Below is a small trained network, with its code and all its weights. Each question gives an input and a target symbol and asks what happens when units are switched off, that is, made to give their printed mean instead of their output.

import numpy as np


def w(rows, s, z=0):
    codes = np.array(rows[::2]) - 128.0
    scale = np.full(codes.shape[1], s)
    scale[-1] = z or s
    return codes * scale


def f(y):
    return np.maximum(y, 0)


def softmax(a):
    e = np.exp(a - a.max(-1, keepdims=True))
    return e / e.sum(-1, keepdims=True)


def log_softmax(a):
    a = a - a.max(-1, keepdims=True)
    return a - np.log(np.exp(a).sum(-1, keepdims=True))


def net(x, mask):
    ids = ['ΓΞΠΩαβδεζηθστ'.index(c) for c in x.split()]
    T = len(ids)
    res = E[ids] + P[:T]
    q, k, v = (res @ M[0].T for M in (Q, K, V))
    z = softmax(np.where(np.tri(T) > 0, q @ k.T / 2**0.5, -1e9)) @ v
    res = res + np.where(mask[0], z, O[0][:, -1]) @ O[0][:, :-1]
    y = f(res @ A[0][:, :-1].T + A[0][:, -1])
    res = res + np.where(mask[1:17], y, B[0][:, -1]) @ B[0][:, :-1]
    return log_softmax(res[-1] @ U[:, :-1].T + U[:, -1])


Q, K, V, O, A, B = {}, {}, {}, {}, {}, {}
E = w([
[136,154,119,203],'Γ',
[219,86,174,143],'Ξ',
[155,151,115,138],'Π',
[164,154,118,138],'Ω',
[128,105,116,75],'α',
[97,162,99,181],'β',
[222,85,142,47],'δ',
[172,86,181,211],'ε',
[132,153,109,156],'ζ',
[158,110,105,1],'η',
[94,117,88,39],'θ',
[112,170,86,132],'σ',
[115,155,105,169],'τ',
],0.0098)
P = w([
[175,213,53,175],'0',
[123,130,115,140],'1',
[247,175,144,63],'2',
[94,168,192,112],'3',
[103,53,95,145],'4',
[228,134,160,52],'5',
[82,146,215,90],'6',
[81,23,103,147],'7',
],0.012)
Q[0] = w([
[137,114,202,88],'h0',
[71,246,247,116],'h0',
],0.014)
K[0] = w([
[89,154,59,192],'h0',
[195,254,39,167],'h0',
],0.013)
V[0] = w([
[209,120,84,4],'h0',
[251,83,209,187],'h0',
],0.011)
O[0] = w([
[179,46,8,77,248],'h0',
[207,48,211,215,230],'h0',
],0.016,0.0014)
A[0] = w([
[130,182,190,162,136],'n0',
[98,190,154,117,89],'n1',
[161,123,93,113,254],'n2',
[27,109,89,101,203],'n3',
[211,113,64,110,68],'n4',
[2,178,101,77,115],'n5',
[149,125,97,213,173],'n6',
[61,128,77,124,150],'n7',
[127,140,88,180,127],'n8',
[129,181,122,62,156],'n9',
[168,66,132,172,112],'n10',
[79,59,62,135,137],'n11',
[154,195,175,148,113],'n12',
[56,188,187,214,103],'n13',
[124,50,228,179,90],'n14',
[166,194,135,137,210],'n15',
],0.0087,0.0083)
B[0] = w([
[78,150,93,41,186],'n0',
[117,217,103,87,148],'n1',
[213,83,182,111,247],'n2',
[200,157,51,159,196],'n3',
[60,182,219,79,197],'n4',
[143,242,94,253,177],'n5',
[87,66,171,102,193],'n6',
[111,115,69,151,172],'n7',
[109,95,152,82,146],'n8',
[159,128,162,217,183],'n9',
[83,136,156,158,192],'n10',
[66,44,93,89,187],'n11',
[82,78,101,36,170],'n12',
[2,125,108,78,189],'n13',
[109,145,106,202,214],'n14',
[185,163,199,103,202],'n15',
],0.0068,0.011)
U = w([
[20,143,147,3,33],'Γ',
[156,88,139,252,129],'Ξ',
[188,158,166,113,204],'Π',
[218,168,205,76,200],'Ω',
[137,105,66,151,254],'α',
[66,209,97,109,57],'β',
[107,39,158,73,71],'δ',
[32,111,160,171,117],'ε',
[118,166,125,137,164],'ζ',
[93,93,40,46,100],'η',
[136,128,25,197,94],'θ',
[180,210,119,241,57],'σ',
[90,188,120,123,139],'τ',
],0.0061,0.0049)

Each question gives the input, a string of symbols that net reads in full, and the target symbol t.
The units are the heads (2 rows each of Q, K, V and O) and the neurons (one row each of A and B). Each row of codes is followed by its name. A weight is (code - 128) times the scale printed after its matrix; where a second scale follows, it is the last column's (O, A, B and U).
mask holds one flag per unit, heads first, then neurons. A switched-off unit (its flag False) gives its mean, the last column of its rows in O or B, instead of its output. The means were averaged over made-up inputs and are rounded, as every weight is.
A unit's drop is (log p(t) with every unit on - log p(t) with that unit switched off) / (log p(t) with every unit on - log p(t) with every unit switched off).
The circuit of an input: a set's keep is (log p(t) with only the set's units on - log p(t) with every unit switched off) / (log p(t) with every unit on - log p(t) with every unit switched off). Starting from the 12 units with the biggest drops (on a tie, the unit counted first), units are removed one at a time, each time the one whose removal leaves the highest keep (on an exact tie, the one counted first), for as long as the keep stays at least 0.8.
units of the circuit, in order: the units of the circuit, biggest drop first
top k neurons: the k neurons with the biggest drops, biggest first
drop of u: that unit's drop, to one decimal
input Γ ε Γ ε, target Γ: top 2 neurons : [n13, n0]
input ε Γ β α σ Γ β, target ε: units of the circuit, in order : [h0, n13, n2]
input Ξ η ε β Π, target η: units of the circuit, in order : [h0, n11]
input Ξ σ β Ξ η ζ Γ σ, target η: units of the circuit, in order : [h0, n11]
input η σ α β, target η: units of the circuit, in order : [h0]
input τ Γ ζ θ τ, target θ: units of the circuit, in order : [h0, n5, n3, n7]
input ε Γ δ Γ, target ε: top 2 neurons : [n14, n13]
input Γ τ σ β ε Γ Π, target Γ: units of the circuit, in order : [h0, n13, n0]
input Ξ β τ Π ζ β τ, target Ξ: units of the circuit, in order : [h0, n14]
input β θ δ Π Γ σ σ, target β: top 2 neurons : [n5, n13]
input ζ β δ ζ Π, target δ: top 2 neurons : [n5, n11]
input θ ζ α Π δ Γ α, target θ: top 2 neurons : [n5, n3]
input τ σ ε ε β, target ε: top 2 neurons : [n13, n14]
input σ β τ Ξ ζ, target Ξ: units of the circuit, in order : [h0]
input σ Γ ζ Ξ, target σ: top 2 neurons : [n5, n9]
input Γ δ σ η Ξ α σ, target Γ: top 3 neurons : [n13, n0, n12]
input σ σ η δ, target σ: top 2 neurons : [n5, n9]
input β ε Ξ Γ, target β: drop of h0 : 1.1
input τ β θ β Ω τ ε σ, target ε: drop of h0 : 1.4
input Γ Γ η δ, target Γ: drop of n9 : 0.0
input σ Π β Ω β τ ε, target σ: top neuron : [n5]
input Γ Γ β Γ Π δ Ω θ, target θ: top 2 neurons : [n5, n3]
